m =
[[127 117 119 131 125 126 116 134 122 134]
 [108 135 149 128 132 137 151 123 136 119]
 [131 142 129 121 135 130 128 133 129 136]
 [107 128 145 132 130 137 149 120 136 117]
 [113 130 141 131 132 137 140 130 131 127]
 [116 135 141 129 130 136 143 122 134 120]
 [152 130 112 124 126 118 112 130 123 134]]
Indices start at 1.
row 1 col 1 = 127
row 4 col 5 = 130
row 7 col 3 = 112
row 2 col 7 = 151
row 7 col 7 = 112
row 5 col 3 = 141
row 7 col 8 = 130
row 7 col 5 = 126
row 5 col 1 = 113
row 2 col 4 = 128
row 2 col 1 = 108
row 5 col 10 = 127
row 2 col 2 = 135
row 6 col 10 = 120
row 4 col 1 = 107
row 5 col 9 = 131
row 3 col 3 = 129
row 3 col 2 = 142
row 6 col 2 = 135
row 4 col 7 = 149
row 4 col 4 = 132
row 6 col 6 = 136
row 3 col 10 = 136
row 6 col 4 = 129
row 5 col 4 = 131

B =
array([[131, 124, 140, 123, 121, 127, 120, 132, 140, 123, 124, 123, 143],
       [134, 123, 140, 124, 127, 123, 122, 128, 140, 122, 123, 122, 144],
       [129, 126, 147, 125, 120, 125, 122, 128, 147, 126, 125, 124, 141],
       [112, 138, 120, 135, 126, 129, 138, 116, 120, 137, 138, 139, 104]])
Indices start at 1.
(1, 1) => 131
(4, 12) => 139
(3, 1) => 129
(2, 10) => 122
(3, 3) => 147
(1, 11) => 124
(3, 7) => 122
(4, 5) => 126
(1, 2) => 124
(4, 10) => 137
(3, 5) => 120
(1, 10) => 123
(2, 6) => 123
(3, 4) => 125
(4, 8) => 116
(2, 11) => 123
(1, 3) => 140
(4, 1) => 112
(2, 5) => 127
(4, 11) => 138
(4, 4) => 135
(4, 9) => 120
(3, 2) => 126

arr =
array([[124, 118, 142, 124, 137, 136, 135, 109, 131, 126],
       [126, 150, 140, 129, 119, 128, 136, 133, 131, 143],
       [140, 141, 139, 131, 139, 136, 138, 118, 142, 136],
       [118, 134, 132, 134, 116, 135, 125, 132, 125, 133],
       [120, 135, 144, 143, 113, 137, 132, 128, 125, 128],
       [129, 131, 128, 129, 131, 131, 127, 129, 127, 127],
       [106, 136, 127, 130, 119, 142, 120, 132, 115, 126],
       [132, 132, 135, 123, 132, 128, 135, 127, 134, 131],
       [126, 130, 122, 139, 124, 133, 125, 128, 123, 119],
       [118, 132, 124, 129, 122, 136, 123, 131, 122, 124],
       [127, 153, 142, 127, 117, 126, 135, 132, 129, 146],
       [129, 123, 134, 127, 126, 129, 132, 123, 122, 127],
       [121, 128, 129, 127, 128, 122, 129, 128, 130, 131],
       [132, 122, 136, 132, 130, 136, 136, 115, 128, 124],
       [130, 134, 128, 131, 128, 120, 124, 130, 128, 136]])
Rows and columns are counted from 1.
(1, 1) => 124
(6, 6) => 131
(8, 2) => 132
(5, 8) => 128
(4, 8) => 132
(14, 10) => 124
(8, 5) => 132
(12, 5) => 126
(15, 9) => 128
(13, 6) => 122
(15, 6) => 120
(12, 4) => 127
(6, 5) => 131
(14, 9) => 128
(8, 3) => 135
(5, 7) => 132
(1, 6) => 136
(12, 3) => 134
(3, 6) => 136
(10, 4) => 129
(12, 7) => 132
(1, 3) => 142
(5, 9) => 125
(6, 1) => 129
(4, 1) => 118
(2, 10) => 143
(7, 7) => 120
(11, 5) => 117
(14, 8) => 115
(5, 3) => 144
(13, 8) => 128
(11, 4) => 127
(7, 2) => 136
(14, 3) => 136
(1, 5) => 137
(15, 5) => 128

grid =
[[116 113 131 115]
 [128 126 130 129]
 [113 109 132 106]
 [130 133 129 126]
 [124 117 131 158]
 [157 127 120 112]
 [ 98 120 137 128]
 [129 130 130 130]]
Indices start at 1.
(1, 1): 116
(4, 1): 130
(1, 2): 113
(5, 3): 131
(2, 3): 130
(8, 3): 130
(6, 2): 127
(8, 1): 129
(3, 4): 106
(7, 2): 120
(8, 4): 130
(5, 4): 158

A =
array([[114, 120, 117, 127, 138, 130],
       [112, 145, 124, 129, 120, 135],
       [114, 124, 123, 114, 147, 124],
       [123, 137, 126, 125, 126, 146],
       [124, 129, 138, 125, 126, 140],
       [115, 132, 115, 126, 124, 132],
       [112, 124, 140, 115, 152, 116],
       [130, 112, 131, 128, 128, 114],
       [137, 117, 141, 117, 130, 116]])
Indices start at 1.
(1, 1) => 114
(7, 2) => 124
(4, 4) => 125
(2, 3) => 124
(1, 3) => 117
(8, 6) => 114
(3, 5) => 147
(5, 4) => 125
(9, 5) => 130
(7, 3) => 140
(2, 1) => 112
(5, 5) => 126
(7, 5) => 152
(4, 1) => 123
(6, 3) => 115
(6, 5) => 124
(9, 2) => 117
(3, 6) => 124
(6, 6) => 132
(7, 1) => 112
(4, 3) => 126
(2, 4) => 129
(2, 2) => 145
(8, 4) => 128
(4, 6) => 146
